Rows are numbered. After the first three, each row is followed by the numbers of the two nearest rows among all rows above it, by straight-line distance, nearest first.
1: -0.41 -0.73 -1.47 -7.46 0.63 -0.55 0.35 0.46 -3.49 1.38 1.22 0.01 -1.39
 6.75 -0.20 -0.69 0.54 -0.77 0.75 0.41 0.93 -1.25 1.16 1.01 -1.97 4.76
 2.70
2: -0.87 -0.77 -0.30 -0.27 1.42 -0.32 1.42 1.20 -0.75 1.36 1.33 1.15 -0.39
 1.79 -0.31 -0.78 0.47 -0.64 -0.33 0.76 -0.52 0.32 0.27 1.20 -0.20 4.88
 1.56
3: -0.86 -1.21 -0.47 -0.57 0.57 -0.45 0.59 1.40 -0.70 1.36 1.42 1.05 -0.34
 3.25 -0.33 -0.76 0.55 -0.95 0.06 0.85 -0.15 0.04 0.61 0.93 -0.15 4.62
 2.27
4: -1.10 -1.15 0.49 -0.55 -0.03 -0.24 0.13 1.18 -0.81 1.10 1.12 1.32 -0.37
 3.46 -0.43 -1.22 0.36 -1.24 0.12 0.81 -0.04 0.22 0.92 0.48 -0.23 4.75
 1.99 -> 3 2
5: -0.58 -0.79 -0.53 -0.96 0.60 -0.60 0.41 0.33 -0.62 0.52 1.91 0.96 -0.27
 1.91 -0.49 -1.10 0.59 -1.05 0.08 0.44 -0.76 -0.07 0.98 0.96 -0.89 2.52
 2.32 -> 3 2
6: 0.18 -0.13 -1.16 -0.49 1.97 -0.68 0.49 0.75 -0.18 1.32 1.30 0.91 -0.12
 1.02 -0.11 -0.67 0.70 -0.40 -0.01 0.31 -0.83 0.36 0.63 1.52 -0.57 4.95
 1.68 -> 2 3
7: -0.56 -0.69 -1.23 -4.51 1.30 -0.61 0.48 0.80 -2.03 1.14 1.79 0.55 -1.03
 5.26 -0.26 -0.84 0.67 -0.74 0.38 0.55 0.18 -0.58 0.95 0.95 -0.93 5.00
 1.83 -> 1 3
8: -1.56 -1.11 0.28 0.47 0.86 -0.82 1.57 1.90 -2.67 2.25 1.57 0.90 -0.50
 4.69 -0.39 -0.58 -0.26 -1.06 -0.06 1.15 -0.19 0.65 0.22 0.89 0.55 4.65
 2.10 -> 3 4
9: -0.23 0.92 0.10 -0.17 1.29 -0.18 1.69 1.10 -0.75 1.14 1.13 0.82 -0.34
 0.44 -0.20 -0.76 1.18 -0.68 -0.46 0.17 -0.61 0.22 -0.47 1.27 -0.48 4.35
 0.90 -> 2 6
10: -2.70 -2.47 2.72 -0.58 -3.38 0.53 -0.80 1.16 -1.62 0.92 -0.43 1.90 -0.70
 9.01 -0.84 -1.91 -0.29 -2.40 0.38 1.67 1.63 -0.45 2.10 -0.68 0.10 0.41
 1.90 -> 4 8
11: 0.05 -0.50 -1.45 -0.77 2.39 -1.11 1.22 1.28 -0.47 0.97 3.13 1.09 0.07
 -1.07 -0.37 -0.69 0.85 -0.19 0.07 0.03 -1.92 0.11 0.85 1.77 -0.45 5.55
 2.41 -> 6 2
12: -0.07 -0.31 -1.64 0.39 2.39 -0.47 0.73 0.61 3.47 0.89 1.83 0.71 -0.17
 -1.54 -0.05 -0.30 0.80 -0.21 0.12 0.22 -0.81 0.67 0.39 1.42 -1.62 4.89
 0.94 -> 6 11
13: -0.60 -0.34 -0.92 -1.00 1.30 -1.16 0.74 1.57 -1.73 1.29 1.84 0.84 -0.44
 3.67 -0.31 -0.92 0.37 -0.83 0.43 0.28 -0.47 0.32 0.55 1.04 -0.13 5.52
 2.33 -> 3 2
14: -1.64 -1.61 0.81 0.05 -0.79 -0.22 0.26 1.29 -1.24 1.19 0.82 1.72 -0.50
 4.86 -0.60 -1.49 0.18 -1.61 0.10 1.01 -0.05 0.09 1.23 0.29 -0.09 4.65
 2.74 -> 4 3
15: 0.01 -0.50 -0.92 -0.22 2.03 -0.71 0.99 1.21 -0.86 1.14 1.55 0.82 -0.34
 0.92 -0.20 -0.52 0.53 -0.25 0.00 0.39 -0.52 0.34 0.37 1.09 -0.23 6.30
 1.94 -> 6 2
16: -0.31 -1.12 -0.39 -0.01 1.46 -0.75 0.70 1.44 -1.43 1.29 1.45 1.00 -0.36
 3.09 -0.30 -1.01 0.17 -1.12 0.07 0.57 -0.76 0.47 0.50 1.15 -0.20 4.83
 1.98 -> 3 13
17: 0.89 -0.16 -1.56 -1.27 1.62 -0.75 0.47 0.80 0.42 0.12 2.46 1.50 -0.05
 -1.72 -0.05 -0.24 1.10 -0.06 0.10 -0.04 -1.40 0.13 0.86 1.55 -1.22 5.20
 2.01 -> 11 6
18: -0.52 -0.75 -0.40 -0.49 0.27 -0.79 0.90 1.80 -1.32 1.72 1.87 1.02 -0.16
 3.03 -0.32 -0.83 0.40 -0.84 0.03 0.63 -0.70 0.06 0.62 0.80 0.42 6.33
 2.95 -> 13 3
19: -0.96 -1.13 0.06 -0.34 -0.07 -0.25 0.30 0.85 -2.74 1.35 1.28 0.74 -0.38
 7.34 -0.42 -1.22 0.38 -1.10 0.17 0.85 -0.10 -0.05 1.28 0.47 -0.30 3.60
 2.02 -> 14 8
20: -1.55 -1.45 1.26 -0.62 -1.27 -1.09 0.08 2.31 -1.11 1.50 1.25 1.67 0.02
 4.97 -0.68 -1.26 0.08 -0.88 0.24 1.79 -0.12 0.42 1.27 -0.57 1.55 5.68
 3.08 -> 14 4
21: -0.39 -0.60 -0.84 -0.01 1.49 -0.32 0.49 0.85 -0.67 1.07 1.10 0.75 -0.27
 1.23 -0.22 -0.75 0.43 -0.57 0.03 0.39 -0.25 0.33 0.59 1.30 -0.51 3.53
 1.59 -> 6 2
22: -0.17 -0.72 -0.33 -0.59 1.00 -0.51 0.28 0.95 -0.57 0.82 1.57 1.02 -0.24
 2.13 -0.31 -0.91 0.59 -0.67 0.11 0.59 -0.78 0.27 0.68 1.02 -0.43 4.29
 2.11 -> 21 3
23: -0.48 -1.05 -0.41 -1.62 0.48 -0.50 -0.23 0.48 -0.07 0.80 1.40 1.02 -0.46
 3.21 -0.17 -1.22 0.75 -0.76 0.28 0.62 -0.41 -0.42 1.10 0.38 -0.61 5.46
 2.25 -> 3 4
24: -0.12 -0.30 -1.15 -0.40 1.44 -0.74 0.55 1.06 0.44 1.19 2.58 1.30 -0.09
 1.06 -0.15 0.32 0.74 -0.23 0.00 0.21 -0.96 0.52 0.67 1.28 -0.49 5.19
 1.67 -> 6 15
25: -0.78 -0.89 -0.50 -0.21 1.79 -1.29 1.26 1.75 -1.47 1.90 3.00 1.40 -0.23
 1.63 -0.36 -0.78 0.53 -0.71 -0.08 0.69 -2.03 0.72 1.01 1.39 -0.03 6.33
 3.00 -> 18 15
26: 0.25 0.20 -1.38 -0.17 1.73 -0.87 0.89 1.25 -1.28 1.01 2.25 1.11 -0.16
 -0.36 -0.05 -0.46 0.66 -0.07 -0.10 0.48 -1.00 0.53 0.52 1.74 -0.64 5.64
 1.10 -> 15 6
27: -1.56 -1.53 0.56 -0.81 -1.52 -0.32 0.04 1.34 -1.48 1.19 1.68 1.54 -0.46
 3.78 -0.56 -1.35 0.30 -1.70 0.17 0.97 -0.52 0.01 1.35 0.41 -0.18 4.30
 2.79 -> 14 4
28: 2.74 1.41 -4.94 -2.57 5.86 -1.53 1.46 0.59 0.39 0.67 3.33 -0.24 -0.10
 -4.83 0.51 -0.01 1.73 1.62 0.00 -1.05 -2.27 0.37 -0.48 2.86 -1.34 7.59
 0.86 -> 17 11
29: -0.79 -0.56 -0.50 0.88 1.75 -0.46 1.18 0.93 -1.41 1.78 1.53 0.49 -0.55
 4.70 -0.24 -0.50 0.14 -0.75 -0.01 0.86 -0.06 0.51 0.15 1.11 0.26 3.45
 1.63 -> 8 16
30: 0.03 -0.32 -2.20 -6.69 2.08 -0.78 1.05 0.67 -3.93 1.87 1.98 0.05 -1.16
 5.49 -0.15 -0.63 0.56 0.31 0.61 0.27 0.80 -0.77 0.63 1.29 -1.17 5.05
 1.93 -> 1 7
31: -2.50 -2.31 2.49 -0.70 -2.11 0.03 -0.12 1.76 -1.89 1.79 0.38 1.53 -0.78
 7.44 -0.83 -1.63 -0.26 -2.20 0.33 1.50 0.58 0.25 1.35 -0.34 0.52 3.41
 2.99 -> 14 10
32: 0.16 -0.46 -1.49 -4.46 1.35 -0.88 0.66 0.86 -1.86 0.95 2.16 0.62 -0.52
 2.46 -0.17 -0.84 0.95 -0.56 0.34 0.11 -0.79 -0.37 0.82 1.40 -0.97 5.81
 1.48 -> 7 13
33: -0.61 -0.87 -0.65 -5.77 0.20 -0.41 0.71 0.73 -3.93 1.64 1.44 0.51 -1.08
 7.06 -0.34 -1.02 0.43 -0.73 0.62 0.49 0.45 -0.95 1.12 0.76 -1.29 4.41
 3.23 -> 1 7
34: -1.13 -1.12 -0.07 -0.46 1.06 -0.43 0.17 0.90 4.60 1.15 1.46 1.55 -0.27
 0.07 -0.45 -0.26 0.56 -1.05 0.16 1.57 -0.78 0.11 1.25 1.03 -1.53 5.09
 2.40 -> 12 24
35: -0.86 -1.00 0.17 -0.10 0.64 -0.47 0.43 1.43 -1.01 1.19 1.64 1.15 -0.29
 3.01 -0.29 -1.03 0.46 -0.91 0.30 0.19 -0.71 0.13 0.86 0.80 0.10 4.29
 2.14 -> 3 16
